Below is a small trained network, with its code and all its weights. Each question gives an input and a class and asks what happens when units are switched off, that is, made to give their printed mean instead of their output.

import numpy as np


def w(rows, s, z=0):
    codes = np.array(rows[::2]) - 128.0
    scale = np.full(codes.shape[1], s)
    scale[-1] = z or s
    return codes * scale


def f(y):
    return np.maximum(y, 0)


def log_softmax(a):
    a = a - a.max(-1, keepdims=True)
    return a - np.log(np.exp(a).sum(-1, keepdims=True))


def net(x, mask):
    res = np.array(x, float).reshape(1, 5) / 4 @ E
    y = f(res @ A[0][:, :-1].T + A[0][:, -1])
    res = res + np.where(mask, y, B[0][:, -1]) @ B[0][:, :-1]
    return log_softmax(res[-1] @ U[:, :-1].T + U[:, -1])


A, B = {}, {}
E = w([
[49,133,97,133,199,125,122,171,127,103,130],'x0',
[122,162,132,148,115,144,79,136,244,138,131],'x1',
[128,129,128,128,128,129,128,128,129,126,126],'x2',
[129,128,128,128,128,127,128,128,128,128,129],'x3',
[140,134,40,115,115,114,122,107,131,152,140],'x4',
],0.012)
A[0] = w([
[131,131,251,135,127,134,138,138,95,121,120,50],'n1',
[94,144,96,133,151,127,132,154,110,127,133,56],'n2',
[193,121,187,128,83,129,125,101,153,133,138,43],'n3',
[158,122,112,105,93,122,124,107,116,136,131,142],'n4',
[173,123,92,108,92,116,150,107,95,120,121,158],'n5',
[112,112,150,135,154,124,128,127,88,131,126,38],'n6',
[89,147,195,120,147,136,124,165,184,104,124,119],'n7',
[123,129,137,129,139,128,141,136,114,120,126,71],'n8',
[130,127,136,131,121,128,126,127,131,128,126,102],'n9',
[124,126,238,131,133,129,135,141,111,114,124,215],'n10',
[147,144,110,136,100,133,102,123,219,132,127,2],'n11',
[134,129,167,120,134,132,147,121,125,121,122,70],'n12',
[83,132,97,131,164,123,125,147,115,130,133,66],'n13',
[170,130,168,131,91,128,125,116,137,138,134,245],'n14',
[139,128,111,139,110,132,85,119,227,146,123,157],'n15',
[70,120,158,135,166,119,96,164,193,104,128,104],'n16',
[81,122,67,131,173,133,122,149,119,107,129,115],'n17',
],0.014,0.0068)
B[0] = w([
[151,57,92,49,134,90,122,81,100,123,130,199],'n1',
[139,87,114,81,115,104,132,108,121,122,130,153],'n2',
[79,202,150,87,119,119,158,197,145,118,134,201],'n3',
[134,126,141,193,157,158,118,118,121,131,118,181],'n4',
[133,108,127,223,153,163,92,105,152,131,124,200],'n5',
[124,185,125,72,108,126,117,150,184,142,132,146],'n6',
[146,154,120,236,150,177,102,114,126,147,118,225],'n7',
[127,154,133,108,122,132,124,135,153,135,130,135],'n8',
[125,133,133,126,128,135,129,133,133,127,126,132],'n9',
[94,180,151,37,86,100,161,181,164,120,139,244],'n10',
[153,36,79,34,117,70,123,74,100,121,138,196],'n11',
[139,105,108,111,133,121,118,111,121,129,125,143],'n12',
[139,100,111,57,107,91,131,114,128,124,140,163],'n13',
[150,59,70,119,157,118,106,73,93,133,127,237],'n14',
[93,168,182,57,110,109,175,185,116,107,128,251],'n15',
[142,168,128,247,146,181,110,123,140,152,120,224],'n16',
[133,129,166,29,95,97,153,139,125,119,129,189],'n17',
],0.015,0.012)
U = w([
[152,47,80,111,130,108,121,91,90,121,134,223],'0',
[84,182,181,112,105,124,152,182,159,120,135,5],'1',
[143,138,128,255,162,194,81,118,135,147,113,168],'2',
],0.015,0.0018)

Each question gives the input, the list of numbers given to net, and the class t.
The units are the neurons (one row each of A and B). Each row of codes is followed by its name. A weight is (code - 128) times the scale printed after its matrix; where a second scale follows, it is the last column's (A, B and U).
mask holds one flag per neuron, in row order. A switched-off neuron (its flag False) gives its mean, the last column of its row in B, instead of its output. The means were averaged over made-up inputs and are rounded, as every weight is.
A unit's drop is (log p(t) with every unit on - log p(t) with that unit switched off) / (log p(t) with every unit on - log p(t) with every unit switched off).
The circuit of an input: a set's keep is (log p(t) with only the set's units on - log p(t) with every unit switched off) / (log p(t) with every unit on - log p(t) with every unit switched off). Starting from the 12 units with the biggest drops (on a tie, the unit counted first), units are removed one at a time, each time the one whose removal leaves the highest keep (on an exact tie, the one counted first), for as long as the keep stays at least 0.8.
circuit, biggest first: the units of the circuit, biggest drop first
unit that matters most: the unit with the biggest drop
top k neurons: the k neurons with the biggest drops, biggest first
drop of u: that unit's drop, to one decimal
input [1,-8,1,6,-3], class 1: circuit, biggest first	[n14]
input [-7,-1,-8,-6,-7], class 0: top 2 neurons	[n1 n14]
input [7,0,-7,-4,1], class 0: top 3 neurons	[n10 n15 n3]
input [-1,-4,2,3,-7], class 0: top 3 neurons	[n1 n15 n3]
input [2,3,0,6,7], class 1: top 3 neurons	[n14 n15 n1]
input [8,-7,-4,-7,-2], class 1: top 3 neurons	[n14 n6 n11]
input [1,4,-8,-8,-1], class 2: top 2 neurons	[n10 n3]
input [3,-5,-1,1,0], class 1: top 2 neurons	[n14 n11]
input [0,0,5,-1,-3], class 0: top 4 neurons	[n15 n3 n16 n17]
input [4,7,2,5,-6], class 2: top 2 neurons	[n16 n7]
input [-4,-2,3,-3,-6], class 0: top 2 neurons	[n1 n14]
input [5,4,-5,4,-4], class 2: top 2 neurons	[n16 n7]
input [4,3,8,3,-7], class 2: top 2 neurons	[n7 n16]
input [1,2,6,-5,8], class 1: top 2 neurons	[n14 n1]
input [0,8,-3,-5,8], class 0: top 3 neurons	[n11 n10 n3]
input [-8,-5,1,0,2], class 2: circuit, biggest first	[n5]
input [-2,8,-3,0,7], class 0: top 2 neurons	[n11 n10]
input [0,-3,-1,6,-6], class 0: drop of n1	4.7
input [-6,-5,3,6,2], class 2: drop of n5	0.2
input [8,1,5,-5,-3], class 2: drop of n7	0.7
input [7,8,-6,-5,-2], class 2: drop of n7	1.1
input [2,7,1,-8,-6], class 2: unit that matters most	n7
